Here is a tiny trained network, its code and every weight. The questions are about switching its units off for an input and a target symbol, where a switched-off unit gives its printed mean instead of its output.

import numpy as np


def w(rows, s, z=0):
    codes = np.array(rows[::2]) - 128.0
    scale = np.full(codes.shape[1], s)
    scale[-1] = z or s
    return codes * scale


def softmax(a):
    e = np.exp(a - a.max(-1, keepdims=True))
    return e / e.sum(-1, keepdims=True)


def log_softmax(a):
    a = a - a.max(-1, keepdims=True)
    return a - np.log(np.exp(a).sum(-1, keepdims=True))


def net(x, mask):
    ids = ['ΛΩβεμτφ'.index(c) for c in x.split()]
    T = len(ids)
    res = E[ids] + P[:T]
    u = 0
    for l in range(3):
        r = res
        for j in range(2):
            rows = slice(2 * j, 2 * j + 2)
            q, k, v = (r @ M[l][rows].T for M in (Q, K, V))
            z = softmax(np.where(np.tri(T) > 0, q @ k.T / 2**0.5, -1e9)) @ v
            o = O[l][rows]
            res = res + np.where(mask[u + j], z, o[:, -1]) @ o[:, :-1]
        u += 2
    return log_softmax(res[-1] @ U[:, :-1].T + U[:, -1])


Q, K, V, O = {}, {}, {}, {}
E = w([
[145,138,180,164],'Λ',
[144,151,187,169],'Ω',
[91,86,209,119],'β',
[75,189,193,150],'ε',
[232,128,136,141],'μ',
[189,233,169,106],'τ',
[113,136,3,179],'φ',
],0.016)
P = w([
[199,70,177,254],'0',
[193,64,227,203],'1',
[182,107,227,194],'2',
[164,127,194,174],'3',
[129,145,155,180],'4',
[108,162,118,203],'5',
[84,158,100,187],'6',
[73,185,62,214],'7',
[63,162,55,191],'8',
[43,174,37,169],'9',
[37,202,8,208],'10',
[96,126,1,201],'11',
[179,35,8,106],'12',
[132,13,121,15],'13',
],0.0046)
Q[0] = w([
[105,120,60,23],'L0H0',
[116,94,119,226],'L0H0',
[147,101,134,2],'L0H1',
[104,225,96,128],'L0H1',
],0.0089)
K[0] = w([
[198,82,254,241],'L0H0',
[24,228,175,80],'L0H0',
[167,106,230,136],'L0H1',
[99,252,112,32],'L0H1',
],0.0062)
V[0] = w([
[147,247,73,37],'L0H0',
[168,155,152,140],'L0H0',
[159,185,174,104],'L0H1',
[185,57,149,209],'L0H1',
],0.014)
O[0] = w([
[96,165,109,3,18],'L0H0',
[97,131,177,87,218],'L0H0',
[112,93,99,179,181],'L0H1',
[87,199,114,165,255],'L0H1',
],0.012,0.0052)
Q[1] = w([
[164,255,128,163],'L1H0',
[106,228,54,169],'L1H0',
[129,70,162,24],'L1H1',
[76,167,152,66],'L1H1',
],0.0065)
K[1] = w([
[158,99,90,84],'L1H0',
[98,93,67,164],'L1H0',
[254,143,117,139],'L1H1',
[125,202,131,107],'L1H1',
],0.0079)
V[1] = w([
[106,213,226,132],'L1H0',
[5,129,76,159],'L1H0',
[39,65,76,129],'L1H1',
[79,73,147,77],'L1H1',
],0.015)
O[1] = w([
[143,247,79,83,254],'L1H0',
[122,24,135,66,196],'L1H0',
[176,105,246,157,79],'L1H1',
[145,74,142,184,7],'L1H1',
],0.011,0.014)
Q[2] = w([
[254,224,248,45],'L2H0',
[94,225,194,91],'L2H0',
[238,131,114,61],'L2H1',
[97,145,165,80],'L2H1',
],0.0077)
K[2] = w([
[178,54,62,107],'L2H0',
[255,93,108,48],'L2H0',
[121,111,187,92],'L2H1',
[87,96,94,94],'L2H1',
],0.0096)
V[2] = w([
[33,96,82,176],'L2H0',
[251,123,80,114],'L2H0',
[6,142,193,128],'L2H1',
[104,128,61,148],'L2H1',
],0.023)
O[2] = w([
[26,61,169,124,109],'L2H0',
[214,100,59,157,162],'L2H0',
[88,227,252,121,173],'L2H1',
[132,70,133,159,255],'L2H1',
],0.017,0.021)
U = w([
[85,154,70,181,93],'Λ',
[78,169,59,176,123],'Ω',
[158,117,200,254,102],'β',
[132,172,149,110,125],'ε',
[123,124,61,243,104],'μ',
[98,201,18,36,70],'τ',
[137,51,119,71,245],'φ',
],0.0078,0.011)

Each question gives the input, a string of symbols that net reads in full, and the target symbol t.
The units are the heads (2 rows each of Q, K, V and O). Each row of codes is followed by its name. A weight is (code - 128) times the scale printed after its matrix; where a second scale follows, it is the last column's (O and U).
mask holds one flag per head, layer by layer. A switched-off head (its flag False) gives its mean, the last column of its rows in O, instead of its output. The means were averaged over made-up inputs and are rounded, as every weight is.
A unit's drop is (log p(t) with every unit on - log p(t) with that unit switched off) / (log p(t) with every unit on - log p(t) with every unit switched off).
The circuit of an input: a set's keep is (log p(t) with only the set's units on - log p(t) with every unit switched off) / (log p(t) with every unit on - log p(t) with every unit switched off). Starting from all 6 units, units are removed one at a time, each time the one whose removal leaves the highest keep (on an exact tie, the one counted first), for as long as the keep stays at least 0.8.
units of the circuit, in order: the units of the circuit, biggest drop first
most important unit: the unit with the biggest drop
which heads matter: for each layer, one digit per head in row order, 1 if its drop is at least 0.15 and else 0, layers parted by /
drop when u is switched off: that unit's drop, to one decimal
input φ ε τ φ Λ, target φ: most important unit => L0H1
input φ μ Λ Λ β Ω, target β: which heads matter => 10 / 11 / 00
input Ω Λ Ω Ω, target Ω: which heads matter => 11 / 11 / 01
input Ω ε ε, target ε: which heads matter => 01 / 00 / 11
input β Ω Ω ε, target ε: which heads matter => 11 / 01 / 11
input Λ Ω Ω φ β, target φ: units of the circuit, in order => L2H0; L1H0
input Λ Ω Λ, target Ω: units of the circuit, in order => L1H0; L0H0; L1H1
input Ω Λ Ω β φ β μ Λ Λ τ φ μ, target φ: units of the circuit, in order => L1H0; L0H0
input ε φ ε ε μ β, target μ: which heads matter => 11 / 00 / 10
input τ τ Ω φ Λ Λ φ β, target φ: which heads matter => 00 / 11 / 11
input φ τ Ω β, target Ω: units of the circuit, in order => L1H0; L0H1; L2H0
input ε τ Λ μ Ω φ ε, target φ: units of the circuit, in order => L0H1; L1H0; L2H0; L2H1
input β Ω β Ω β μ, target μ: which heads matter => 10 / 10 / 10
input β μ β Λ φ ε ε β ε τ Ω μ ε, target μ: units of the circuit, in order => L2H0
input ε ε τ μ, target τ: units of the circuit, in order => L0H0; L2H1
input ε τ Λ, target τ: units of the circuit, in order => L0H0; L2H0
input φ φ Ω, target φ: units of the circuit, in order => L2H0; L2H1
input Ω Λ ε ε μ φ τ β, target τ: which heads matter => 11 / 00 / 10
input ε ε ε τ φ Ω ε Λ ε β μ, target β: which heads matter => 00 / 11 / 00
input μ Λ Ω τ Λ ε ε φ, target ε: which heads matter => 11 / 01 / 11
input ε τ Ω Λ μ μ Λ Ω ε μ, target μ: units of the circuit, in order => L2H0
input Ω Ω μ τ τ Λ ε μ Ω Ω μ Λ, target μ: which heads matter => 00 / 11 / 10
input Ω β Ω ε τ Ω τ μ Λ β Λ β φ, target β: which heads matter => 10 / 01 / 00
input Λ Ω ε Ω ε Ω ε μ β Ω, target μ: which heads matter => 00 / 10 / 10
input μ ε Ω ε φ β μ, target β: which heads matter => 01 / 01 / 00
input τ τ ε β Ω β, target β: which heads matter => 11 / 01 / 00
input μ Ω τ Ω Ω, target τ: most important unit => L1H0
input β Λ β Ω μ β Λ, target μ: units of the circuit, in order => L0H0; L2H1
input ε Ω Ω Λ ε Ω ε τ τ ε Ω, target τ: drop when L2H0 is switched off => 0.3
input μ τ ε, target τ: drop when L2H0 is switched off => 0.6
